Below are the code and all the weights of a small trained network. Each question names an input and a class and asks about switching units off, where a switched-off unit gives its printed mean instead of its output.

import numpy as np


def w(rows, s, z=0):
    codes = np.array(rows[::2]) - 128.0
    scale = np.full(codes.shape[1], s)
    scale[-1] = z or s
    return codes * scale


def norm(h):
    return h / np.sqrt((h * h).mean(-1, keepdims=True) + 1e-5)


def f(y):
    return np.maximum(y, 0)


def log_softmax(a):
    a = a - a.max(-1, keepdims=True)
    return a - np.log(np.exp(a).sum(-1, keepdims=True))


def net(x, mask):
    res = np.array(x, float).reshape(1, 3) / 4 @ E
    u = 0
    for l in range(2):
        y = f(norm(res) @ A[l][:, :-1].T + A[l][:, -1])
        res = res + np.where(mask[u : u + 15], y, B[l][:, -1]) @ B[l][:, :-1]
        u += 15
    return log_softmax(norm(res)[-1] @ U[:, :-1].T + U[:, -1])


A, B = {}, {}
E = w([
[154,84,113,224,128,255,147,169,44,174,179,159],'x0',
[151,154,85,23,63,198,64,153,200,146,183,134],'x1',
[73,120,154,79,55,203,221,56,72,150,65,105],'x2',
],0.0088)
A[0] = w([
[194,153,100,122,236,94,112,152,89,89,117,156,142],'0.n1',
[68,105,171,106,197,118,85,68,136,63,104,135,5],'0.n2',
[203,164,152,200,152,128,181,124,68,195,153,135,94],'0.n3',
[47,74,176,184,195,90,181,93,136,134,69,183,89],'0.n4',
[88,94,134,124,84,56,111,186,99,126,77,105,110],'0.n5',
[82,90,173,115,78,125,205,67,63,75,100,148,142],'0.n6',
[146,145,149,134,88,167,123,113,154,103,119,88,69],'0.n7',
[177,120,58,139,120,136,103,143,125,170,112,2,105],'0.n8',
[138,169,178,132,137,151,136,83,188,114,86,102,27],'0.n9',
[104,57,79,158,132,186,131,165,51,109,131,148,86],'0.n10',
[78,181,152,121,150,62,161,94,198,124,134,199,108],'0.n11',
[139,112,112,118,35,61,135,183,77,99,124,161,51],'0.n12',
[180,103,145,79,114,132,77,179,126,79,153,123,149],'0.n13',
[193,98,171,176,90,132,141,144,142,117,111,88,72],'0.n14',
[86,144,89,65,91,124,151,102,117,164,192,150,73],'0.n15',
],0.0079,0.0023)
B[0] = w([
[57,69,151,97,178,116,110,115,109,254,143,125,235],'0.n1',
[174,196,89,101,149,118,103,104,99,90,152,117,172],'0.n2',
[132,202,60,91,123,126,123,139,133,77,119,145,233],'0.n3',
[199,147,224,107,80,154,102,144,179,155,78,141,253],'0.n4',
[167,132,92,121,122,109,135,137,88,59,142,115,169],'0.n5',
[63,82,130,116,179,108,81,180,140,160,200,145,254],'0.n6',
[157,106,171,155,140,116,64,123,125,146,154,139,154],'0.n7',
[122,128,138,146,98,101,138,141,132,164,119,94,155],'0.n8',
[118,205,82,152,152,139,161,143,94,167,122,113,157],'0.n9',
[150,142,92,150,71,71,97,83,87,124,123,84,235],'0.n10',
[110,161,53,170,104,155,146,140,83,109,119,96,205],'0.n11',
[128,126,119,120,143,129,138,95,114,158,126,164,129],'0.n12',
[155,151,188,151,168,114,196,60,114,146,100,122,210],'0.n13',
[142,162,143,126,117,165,148,177,151,122,121,107,151],'0.n14',
[120,190,171,144,147,125,126,165,157,150,103,131,186],'0.n15',
],0.0076,0.0069)
A[1] = w([
[55,76,140,111,176,137,88,181,105,212,144,91,183],'1.n1',
[155,221,133,141,157,99,119,79,69,151,92,80,131],'1.n2',
[75,134,160,33,86,122,173,99,109,107,112,95,157],'1.n3',
[135,157,36,131,82,83,143,101,83,103,134,136,164],'1.n4',
[160,140,97,146,108,218,135,124,136,144,157,137,101],'1.n5',
[199,161,228,135,129,150,119,117,164,119,120,176,146],'1.n6',
[173,107,97,162,187,67,100,145,172,104,133,138,83],'1.n7',
[197,132,84,107,73,173,153,117,226,135,168,175,21],'1.n8',
[177,78,96,206,135,217,128,189,63,170,123,160,82],'1.n9',
[2,68,139,118,97,202,125,92,88,90,91,129,60],'1.n10',
[163,104,68,170,147,206,152,130,78,59,121,125,65],'1.n11',
[183,206,116,100,95,116,89,56,101,106,153,129,193],'1.n12',
[179,60,181,205,160,83,141,161,50,91,44,138,92],'1.n13',
[120,169,134,205,127,158,112,89,35,170,199,39,250],'1.n14',
[141,183,131,118,182,212,195,102,115,195,80,136,126],'1.n15',
],0.0082,0.0024)
B[1] = w([
[180,91,70,114,92,115,144,129,152,127,138,183,222],'1.n1',
[119,135,97,113,87,163,141,161,135,151,110,126,224],'1.n2',
[114,73,126,212,213,135,119,28,86,137,192,90,177],'1.n3',
[164,163,58,109,170,129,101,199,91,140,96,118,168],'1.n4',
[86,167,144,144,161,97,138,114,167,102,76,76,169],'1.n5',
[107,91,190,161,105,112,137,135,140,123,109,121,171],'1.n6',
[54,19,140,147,149,209,206,13,71,138,176,128,185],'1.n7',
[141,168,196,207,45,162,146,62,106,76,114,100,161],'1.n8',
[57,138,92,73,161,110,162,43,75,99,124,2,207],'1.n9',
[163,60,86,178,198,116,155,68,138,164,182,149,165],'1.n10',
[173,139,68,28,155,72,91,172,91,150,59,97,149],'1.n11',
[128,121,129,129,126,120,105,196,71,98,106,136,200],'1.n12',
[137,200,198,128,61,195,110,90,195,70,167,77,188],'1.n13',
[127,140,166,121,157,90,99,173,184,133,126,213,244],'1.n14',
[165,99,169,117,108,75,121,219,149,90,129,175,167],'1.n15',
],0.0087,0.011)
U = w([
[73,189,55,85,179,82,106,129,54,110,99,38,171],'0',
[95,10,119,137,176,104,152,44,142,177,204,167,192],'1',
[112,164,248,154,46,136,127,110,165,81,115,74,168],'2',
[154,111,110,94,97,80,111,240,145,148,92,221,215],'3',
[186,111,91,99,120,176,185,125,166,107,104,120,3],'4',
[162,87,98,126,130,185,172,126,147,80,77,138,14],'5',
[156,117,83,134,87,150,174,99,129,89,101,164,15],'6',
[124,102,88,158,108,177,199,139,143,59,104,152,33],'7',
],0.014,0.0038)

Each question gives the input, the list of numbers given to net, and the class t.
The units are the neurons (one row each of A and B). Each row of codes is followed by its name. A weight is (code - 128) times the scale printed after its matrix; where a second scale follows, it is the last column's (A, B and U).
mask holds one flag per neuron, layer by layer. A switched-off neuron (its flag False) gives its mean, the last column of its row in B, instead of its output. The means were averaged over made-up inputs and are rounded, as every weight is.
A unit's drop is (log p(t) with every unit on - log p(t) with that unit switched off) / (log p(t) with every unit on - log p(t) with every unit switched off).
The circuit of an input: a set's keep is (log p(t) with only the set's units on - log p(t) with every unit switched off) / (log p(t) with every unit on - log p(t) with every unit switched off). Starting from the 12 units with the biggest drops (on a tie, the unit counted first), units are removed one at a time, each time the one whose removal leaves the highest keep (on an exact tie, the one counted first), for as long as the keep stays at least 0.8.
units of the circuit, in order: the units of the circuit, biggest drop first
top k neurons: the k neurons with the biggest drops, biggest first
k most important neurons of layer l: the k neurons of layer l with the biggest drops, biggest first
drop of u: that unit's drop, to one decimal
input [6,-6,-1], class 0: units of the circuit, in order : [1.n9]
input [2,-2,-3], class 3: 3 most important neurons of layer 0 : [0.n1 0.n6 0.n3]
input [6,6,3], class 0: top 4 neurons : [0.n4 1.n9 0.n10 1.n13]
input [-5,-8,8], class 1: 2 most important neurons of layer 0 : [0.n6 0.n13]
input [-3,3,3], class 3: 2 most important neurons of layer 0 : [0.n9 0.n15]
input [2,-2,1], class 3: top 3 neurons : [0.n10 0.n3 1.n9]
input [-6,-8,-2], class 2: top 2 neurons : [0.n4 1.n13]
input [-2,3,4], class 1: top 2 neurons : [1.n3 0.n4]
input [6,-4,6], class 0: top 3 neurons : [1.n9 0.n1 0.n3]
input [-1,6,-5], class 2: 2 most important neurons of layer 0 : [0.n6 0.n13]
input [3,-2,-3], class 3: 3 most important neurons of layer 1 : [1.n14 1.n3 1.n1]
input [5,-2,-4], class 0: 2 most important neurons of layer 0 : [0.n3 0.n6]
input [5,1,5], class 0: 2 most important neurons of layer 0 : [0.n1 0.n10]
input [0,-2,2], class 3: 2 most important neurons of layer 0 : [0.n6 0.n4]
input [3,-1,-1], class 3: units of the circuit, in order : [1.n14]
input [6,-3,-5], class 0: top 3 neurons : [1.n9 0.n3 0.n6]
input [4,-6,2], class 2: top 2 neurons : [0.n4 1.n13]
input [0,2,0], class 3: 2 most important neurons of layer 0 : [0.n4 0.n13]
input [2,-1,3], class 3: 3 most important neurons of layer 0 : [0.n10 0.n1 0.n3]
input [3,7,-8], class 1: top neuron : [0.n4]
input [-3,-2,-1], class 3: top 2 neurons : [1.n9 0.n11]
input [-1,0,-3], class 3: 3 most important neurons of layer 0 : [0.n6 0.n11 0.n13]
input [1,-6,-1], class 2: drop of 0.n4 : 1.5
input [2,6,-4], class 2: drop of 0.n6 : 0.3
input [-5,6,8], class 1: drop of 1.n3 : 0.3
input [1,-8,-4], class 2: drop of 1.n13 : 0.2
input [-2,3,5], class 1: top neuron : [1.n3]
